Where the symbols take the items:
j52 λ j692
j52 φ j497
j52 κ j636
j52 η j148
j52 χ j567
j882 λ j999
j882 φ j32
j882 κ j140
j882 η j210
j882 χ j381
j801 λ j172
j801 φ j118
j801 κ j663
j801 η j674
j801 χ j746
j677 λ j118
j677 φ j746
j677 κ j204
j677 η j663
j677 χ j26
j338 λ j801
j338 φ j677
j338 κ j276
j338 η j283
j338 χ j57
j630 λ j438
j630 φ j692
j630 κ j148
j630 η j775
j630 χ j497
j111 λ j677
j111 φ j57
j111 κ j966
j111 η j276
j111 χ j319
j585 λ j381
j585 φ j908
j585 κ j438
j585 η j675
j585 χ j85
j299 λ j872
j299 φ j883
j299 κ j977
j299 η j269
j299 χ j623
j497 λ j585
j497 φ j510
j497 κ j630
j497 η j433
j497 χ j775
j872 λ j319
j872 φ j108
j872 κ j464
j872 η j878
j872 χ j476
j297 λ j623
j297 φ j999
j297 κ j210
j297 η j362
j297 χ j32
j908 λ j362
j908 φ j210
j908 κ j45
j908 η j882
j908 χ j140
j476 λ j276
j476 φ j966
j476 κ j872
j476 η j673
j476 χ j878
j966 λ j204
j966 φ j338
j966 κ j108
j966 η j319
j966 χ j111
j464 λ j111
j464 φ j673
j464 κ j941
j464 η j476
j464 χ j872
j746 λ j636
j746 φ j237
j746 κ j801
j746 η j659
j746 χ j674
j623 λ j476
j623 φ j941
j623 κ j299
j623 η j284
j623 χ j269
j26 λ j237
j26 φ j674
j26 κ j677
j26 η j801
j26 χ j663
j57 λ j746
j57 φ j26
j57 κ j338
j57 η j204
j57 χ j283
j674 λ j52
j674 φ j54
j674 κ j746
j674 η j118
j674 χ j659
j210 λ j299
j210 φ j589
j210 κ j381
j210 η j32
j210 χ j297
j673 λ j57
j673 φ j319
j673 κ j878
j673 η j966
j673 χ j108
j589 λ j883
j589 φ j623
j589 κ j362
j589 η j977
j589 χ j999
j433 λ j675
j433 φ j438
j433 κ j775
j433 η j510
j433 χ j692
j237 λ j630
j237 φ j52
j237 κ j118
j237 η j172
j237 χ j54
j319 λ j26
j319 φ j283
j319 κ j111
j319 η j338
j319 χ j276
j362 λ j284
j362 φ j299
j362 κ j32
j362 η j999
j362 χ j589
j692 λ j45
j692 φ j585
j692 κ j433
j692 η j354
j692 χ j510
j204 λ j659
j204 φ j801
j204 κ j283
j204 η j26
j204 χ j677
j999 λ j941
j999 φ j269
j999 κ j589
j999 η j299
j999 χ j977
j283 λ j674
j283 φ j663
j283 κ j57
j283 η j677
j283 χ j204
j775 λ j85
j775 φ j354
j775 κ j497
j775 η j692
j775 χ j433
j883 λ j108
j883 φ j476
j883 κ j284
j883 η j464
j883 χ j941
j381 λ j977
j381 φ j362
j381 κ j882
j381 η j297
j381 χ j210
j878 λ j338
j878 φ j111
j878 κ j476
j878 η j108
j878 χ j673
j45 λ j32
j45 φ j381
j45 κ j675
j45 η j140
j45 χ j908
j108 λ j283
j108 φ j276
j108 κ j673
j108 η j111
j108 χ j966
j276 λ j663
j276 φ j204
j276 κ j319
j276 η j57
j276 χ j338
j54 λ j497
j54 φ j567
j54 κ j237
j54 η j636
j54 χ j172
j663 λ j54
j663 φ j659
j663 κ j26
j663 η j746
j663 χ j801
j148 λ j354
j148 φ j433
j148 κ j567
j148 η j497
j148 χ j630
j977 λ j464
j977 φ j284
j977 κ j999
j977 η j623
j977 χ j299
j32 λ j269
j32 φ j977
j32 κ j297
j32 η j589
j32 χ j362
j172 λ j775
j172 φ j148
j172 κ j54
j172 η j52
j172 χ j636
j510 λ j908
j510 φ j85
j510 κ j692
j510 η j438
j510 χ j354
j636 λ j433
j636 φ j630
j636 κ j172
j636 η j567
j636 χ j52
j438 λ j882
j438 φ j45
j438 κ j354
j438 η j85
j438 χ j585
j118 λ j148
j118 φ j636
j118 κ j659
j118 η j54
j118 χ j237
j85 λ j210
j85 φ j140
j85 κ j585
j85 η j45
j85 χ j675
j269 λ j878
j269 φ j464
j269 κ j623
j269 η j883
j269 χ j284
j659 λ j567
j659 φ j172
j659 κ j674
j659 η j237
j659 χ j118
j567 λ j510
j567 φ j775
j567 κ j52
j567 η j630
j567 χ j148
j354 λ j140
j354 φ j675
j354 κ j510
j354 η j585
j354 χ j438
j140 λ j589
j140 φ j297
j140 κ j908
j140 η j381
j140 χ j882
j284 λ j673
j284 φ j872
j284 κ j269
j284 η j941
j284 χ j883
j675 λ j297
j675 φ j882
j675 κ j85
j675 η j908
j675 χ j45
j941 λ j966
j941 φ j878
j941 κ j883
j941 η j872
j941 χ j464

The rows follow the links: the fewer symbols apart two items are, the more alike their rows tend to be.

Each row is also shifted at random along 3 hidden directions that mean nothing.

Some items, each with a row of numbers:
j284: 1	-5	10	-16	-47	4	25	-11	31	5	-7	-24	20	10	-10	20	27	0	-4	-16	-33	32	-9	0	36	0	-9	2	-20	-25	-38	22	-27	16	8	17	-4	-22	5	-41	-30	-32	15	6	-31	29	-18	14	-10	0	32	-4	24	-13	-28	20	-8	-17	-7	10	34
j210: 5	-53	-8	-1	19	-20	6	-34	1	-12	-4	-45	1	23	10	-20	1	-12	15	2	-4	13	4	13	-23	-7	-18	-34	2	-2	-7	26	4	-20	29	-33	-20	29	-1	0	43	-4	-8	-12	-1	4	-39	-26	16	-20	6	-4	5	21	2	12	6	4	-7	27	0
j464: 4	-13	-4	-7	-29	-8	15	-5	46	-29	9	5	27	4	-2	-14	17	-36	30	-10	-52	31	-8	4	86	-20	15	42	-17	-21	-57	17	-28	-3	15	43	8	-17	77	-33	-39	-32	-1	13	-20	34	22	-16	-21	-7	35	8	42	10	-29	20	-53	-23	-14	-11	-5
j319: 11	40	12	12	-47	18	17	38	19	13	8	38	5	-12	-13	22	-12	46	-14	21	-19	7	-3	-27	25	0	-12	24	-26	13	-17	21	-10	13	-20	32	22	-29	-24	-50	-79	6	11	24	14	20	33	34	-19	11	31	5	0	-27	13	7	-10	17	-3	-22	41
j433: 11	-20	-2	3	53	-6	-34	-17	12	-17	15	-31	-17	11	7	-23	-20	-32	29	2	-23	-26	-4	23	9	-7	2	7	26	15	17	13	20	-10	18	-13	-35	13	43	22	41	7	10	5	12	-28	11	-29	7	13	-30	15	8	2	8	-19	-11	19	-1	6	-31
j362: -5	-46	-18	8	-14	-4	21	-48	12	-9	26	-51	12	31	14	-22	-31	-66	21	6	-12	30	-14	34	29	3	24	0	7	16	-35	-13	37	5	36	0	-20	-9	70	12	65	12	2	-5	23	15	-2	-27	-7	-23	6	24	27	6	8	14	-5	2	-8	15	-34
j269: 5	-7	-3	-4	-44	14	49	-6	-39	21	-34	-23	19	12	-8	18	12	51	-24	-20	26	39	0	4	-74	14	-13	-46	-26	-14	-6	2	-21	6	10	-45	-16	12	-69	-22	38	5	-6	10	-12	26	-36	21	45	-31	10	-29	-20	-8	-4	31	34	-6	24	17	-3
j585: -6	-23	6	12	-6	19	-43	-48	45	18	31	-51	-10	31	13	13	0	-57	-11	19	-24	-33	-5	17	76	4	10	15	19	10	-9	-15	12	32	27	47	28	-52	62	9	-24	-9	14	-18	6	-17	-18	10	-42	37	-1	28	52	-17	-4	-33	-8	-2	-16	15	30
j801: -9	32	1	5	27	-8	-4	50	-9	-28	-1	45	-5	-16	-35	-12	-33	36	34	-11	10	-12	-7	0	4	-26	37	32	-6	6	24	-28	0	-24	-5	16	7	18	7	7	-12	12	9	41	9	-10	62	-3	8	3	-20	1	-21	-6	4	-4	-38	7	19	-29	-28
j775: 3	-34	16	7	56	-31	-49	-23	20	-23	11	-12	-29	-4	21	-13	22	-32	22	22	-15	-35	8	-6	-11	-6	-49	-18	19	0	28	9	10	-22	-23	-28	-4	22	-28	4	-6	-1	23	-35	-6	-32	-36	-39	-13	39	-14	6	4	30	1	-20	8	12	-8	6	26
j297: 10	-48	-9	7	1	-16	-3	-37	35	-32	28	-48	6	31	6	-20	-6	-30	33	5	-40	10	-7	29	63	-13	9	17	1	11	-30	28	4	-11	43	29	-10	-6	68	-13	-5	-7	-4	8	10	6	-16	-15	-22	-1	14	22	48	13	-6	12	-45	5	-15	18	16
j882: 1	-52	12	-1	4	-18	-25	-49	43	-19	2	-55	-8	16	10	-6	51	-34	21	9	-36	-10	0	1	36	-8	-41	-11	2	-25	-19	21	-18	-7	10	8	14	-8	-13	-19	-37	-35	27	-29	-24	-2	-68	-17	-26	35	23	4	45	19	-20	3	-2	-7	-15	24	57
j57: 0	37	-7	-12	-24	11	4	11	12	25	-11	51	9	-40	19	-12	24	-83	-21	-19	-17	29	-5	4	-7	33	-15	19	15	-22	-32	18	12	21	-54	-41	-45	-16	47	16	45	-22	-3	-38	-19	11	33	-26	14	-18	-4	-1	-24	0	-30	9	38	-26	-5	-23	-65
j148: -9	-1	9	-13	44	-4	-39	15	-6	-14	-19	-14	-12	9	-34	-2	13	29	21	-27	11	-43	2	-1	8	-15	25	12	5	-19	40	-26	-31	-11	15	23	20	0	-3	16	-19	-17	9	25	-32	-29	15	5	-11	17	-21	-22	7	-9	-23	-35	-34	-22	13	-2	5
j45: -7	-21	3	-10	3	23	0	-21	-27	12	-28	-64	-2	34	-32	10	-9	36	-6	-31	18	-9	-6	29	-15	3	42	-16	5	-22	30	-31	-24	5	61	6	-2	-6	-3	12	39	-8	-3	39	-12	-11	-20	28	24	-7	-24	-24	6	-30	-15	-14	-13	-21	20	26	-3
j204: -4	26	10	-8	-6	-13	-11	24	28	-13	-3	71	2	-40	24	-6	54	-50	2	3	-11	5	10	-29	25	8	-25	20	6	-28	-20	2	-16	7	-59	6	14	-8	6	-2	-39	-35	4	-46	-34	1	16	-10	-19	17	21	-5	-5	11	-33	8	16	-31	-17	-24	13
j510: 2	-26	-1	20	35	-8	-30	-14	-9	10	21	-8	-25	10	33	2	-20	9	-16	36	9	-33	17	-2	-20	5	-36	-32	19	22	35	30	21	-9	2	-16	-2	18	-42	6	3	30	-18	-17	22	-28	-45	-7	-5	8	-13	11	-2	25	30	-21	24	32	-11	25	32
j878: -7	8	-13	4	-2	-18	65	29	-58	-6	-12	25	26	-7	-1	-6	-37	61	7	-3	56	46	-2	-1	-72	-12	23	-26	-23	19	4	-25	14	-29	-10	-19	16	54	-50	-8	34	36	-37	13	22	29	12	-7	28	-54	13	-11	-47	20	22	37	0	15	17	-7	-27
j497: -3	-21	15	2	56	-26	-56	-7	14	-19	-2	-8	-28	1	7	5	31	-3	23	17	5	-42	10	-31	-11	-6	-46	-12	18	-6	20	8	-13	-17	-23	-1	17	21	-59	6	-48	-11	31	-38	-18	-28	-47	-15	-18	53	-8	0	4	29	2	-17	2	-5	-1	10	63
j589: -6	-36	-3	6	-15	-3	17	-42	-8	3	29	-35	17	15	30	-4	-14	-38	-14	33	16	27	2	13	-8	15	-20	-27	4	19	-30	-17	34	4	6	-20	8	3	3	7	35	23	10	-49	25	11	-36	-17	-16	-15	16	23	4	15	22	23	28	16	-17	25	11
j630: -3	-5	6	-8	51	-13	-34	4	-8	-21	-16	-12	-23	-4	-12	-9	17	11	22	-19	9	-32	1	0	-16	-13	-9	-7	15	-20	41	-16	-12	-17	2	-6	0	22	-19	22	7	-10	16	6	-20	-30	-10	-15	8	20	-25	-16	-9	10	-17	-19	-8	-9	6	4	7
j237: 5	41	-14	-1	10	13	-14	24	-12	24	-5	41	-18	-16	7	4	-24	11	-24	5	0	-21	6	-2	-26	13	-2	5	13	18	34	26	24	8	-23	-18	-22	-10	6	17	28	18	-21	13	21	-25	40	12	26	-9	-28	3	-27	-12	17	-23	13	15	3	-14	-39

Where do the symbols, taken in turn from left to right, take each start?
Answers are names.
6	41	3	4	-39	14	-7	31	51	8	10	48	5	-14	-12	16	23	11	-13	-3	-47	6	0	-21	70	-2	-3	49	-14	-9	-21	28	-25	21	-24	49	21	-41	28	-41	-89	-22	1	25	-12	12	35	33	-23	16	27	12	18	-16	-15	1	-22	-4	-11	-26	30
η η χ: j26
-8	28	4	-5	20	-9	1	40	-2	-23	-11	49	4	-18	-35	-4	0	24	31	-20	12	-5	-4	-6	27	-22	42	38	-11	-8	4	-24	-26	-12	-7	45	22	9	20	8	-37	-12	-8	32	-10	1	60	-2	-8	0	-7	-3	-8	0	-22	-6	-56	-16	4	-24	-16
λ κ λ: j148
3	-17	0	-6	-33	-13	22	-5	23	-16	-12	9	18	4	1	6	42	31	3	-5	-19	34	5	-19	36	-16	-21	11	-27	-28	-34	37	-39	-9	1	26	24	0	-15	-55	-62	-29	-10	5	-29	25	-18	8	-18	-8	47	-4	20	20	-21	28	-16	-12	-19	6	57
κ λ φ χ χ: j57
-11	32	3	0	26	-16	3	69	-36	-37	-20	59	-5	-17	-41	14	-16	109	18	-5	41	-24	13	-28	-17	-36	21	18	-28	6	44	-25	-33	-29	-1	40	50	31	-66	-12	-77	12	-15	52	2	-8	35	20	-6	3	0	-16	-16	5	14	-3	-52	-1	17	-22	37
κ κ κ κ: j283
-14	-18	11	8	-43	1	19	-23	-18	19	6	-36	19	13	14	20	-2	22	-25	30	30	20	-2	-7	-34	13	-25	-43	-13	14	-11	-26	14	9	3	-12	22	-4	-71	-17	-9	27	10	-23	10	22	-55	25	-19	-1	28	4	-2	-5	24	20	42	13	0	23	50
η κ λ: j872
3	-5	-11	-10	-19	-16	37	13	4	-28	-4	1	32	5	-12	-27	-4	-22	31	-32	-6	45	-17	24	27	-13	38	28	-13	-4	-39	-3	-2	-15	18	9	-13	10	88	4	40	-9	-18	22	-4	38	38	-30	8	-44	8	-4	0	8	-22	35	-39	-14	-4	-10	-50
κ χ λ λ: j26
-12	32	-7	-22	22	-5	13	29	-9	-5	-12	49	6	-25	-11	-30	13	-47	21	-33	-2	20	-14	14	6	3	41	28	13	-25	-3	-25	3	-5	-23	-6	-21	13	73	39	50	-20	-3	0	-18	4	68	-28	21	-23	-24	-7	-26	-2	-32	2	-9	-22	2	-30	-89
η φ φ η: j52
-3	-33	17	-2	1	-5	-19	-45	17	-2	-11	-51	-6	23	-4	15	41	-3	2	-5	-6	-16	-6	-7	6	1	-26	-22	-1	-22	0	-12	-28	4	15	4	25	-11	-53	-21	-35	-29	27	-27	-26	-11	-62	6	-14	34	11	-7	25	-2	-18	-1	8	-24	-3	26	64
λ λ κ: j269
4	-2	-1	-12	-39	-2	32	-17	23	9	-18	-9	17	4	-4	-6	33	-26	1	-21	-26	36	-7	9	6	9	-12	3	-11	-33	-46	26	-22	11	0	-11	-24	-9	26	-26	11	-33	-2	-12	-31	26	-13	-8	15	-17	24	-8	9	-5	-28	29	3	-21	6	5	-4
κ χ η χ: j872
0	-8	4	2	-51	22	44	6	-18	18	-20	-44	16	36	-41	29	-19	94	-20	-19	12	28	-7	2	-14	-12	29	-6	-41	-8	1	-8	-32	9	53	26	22	-13	-36	-36	-22	6	-6	59	-1	30	-19	52	11	-16	20	-17	5	-36	7	11	-14	10	21	18	33
λ φ η: j319
3	37	-2	-2	6	11	-22	11	-15	42	-4	57	-23	-27	46	1	10	-39	-46	10	18	-15	16	-13	-52	44	-32	-29	30	-1	24	16	33	13	-62	-60	-29	4	-19	29	42	14	-13	-50	-2	-26	-1	-11	21	4	-26	1	-38	8	7	-15	74	4	-6	-8	-29
λ κ χ: j497
1	37	3	12	27	-9	-7	43	-7	-13	9	39	-12	-24	-7	1	-33	35	13	19	3	-24	2	-13	-19	-12	4	6	1	25	30	-1	12	-11	-22	-1	-8	13	-24	-6	-22	31	6	23	28	-14	45	1	5	11	-15	6	-26	3	24	-11	-10	25	9	-27	-12
λ φ λ: j585
-6	24	7	21	-32	3	33	35	-4	-16	17	20	26	4	-39	20	-46	77	21	16	1	15	-5	-10	42	-28	48	39	-42	34	-13	-26	-11	-5	29	68	44	-6	-5	-41	-76	24	1	62	31	29	52	33	-24	-4	24	11	12	-22	27	12	-59	23	5	-16	29
φ κ χ: j276
2	-49	6	-4	9	-16	-8	-34	20	-29	-6	-44	0	24	5	6	33	23	11	9	-16	-13	11	-3	18	-18	-35	-24	-8	-12	-11	32	-22	-17	21	9	20	18	-35	-28	-38	-13	0	-4	-14	1	-70	-1	-15	15	23	-2	31	23	-6	6	-15	1	-18	24	69
η χ: j32
-6	7	2	17	-19	-17	15	0	0	-15	24	29	22	-28	25	-8	4	-29	14	42	14	35	-1	-23	-1	-5	-25	-8	-12	23	-44	-23	27	-20	-48	-6	19	9	-29	-12	-27	14	22	-50	19	25	0	-23	-33	4	35	14	-6	25	21	32	15	11	-6	-13	19
χ κ φ: j319
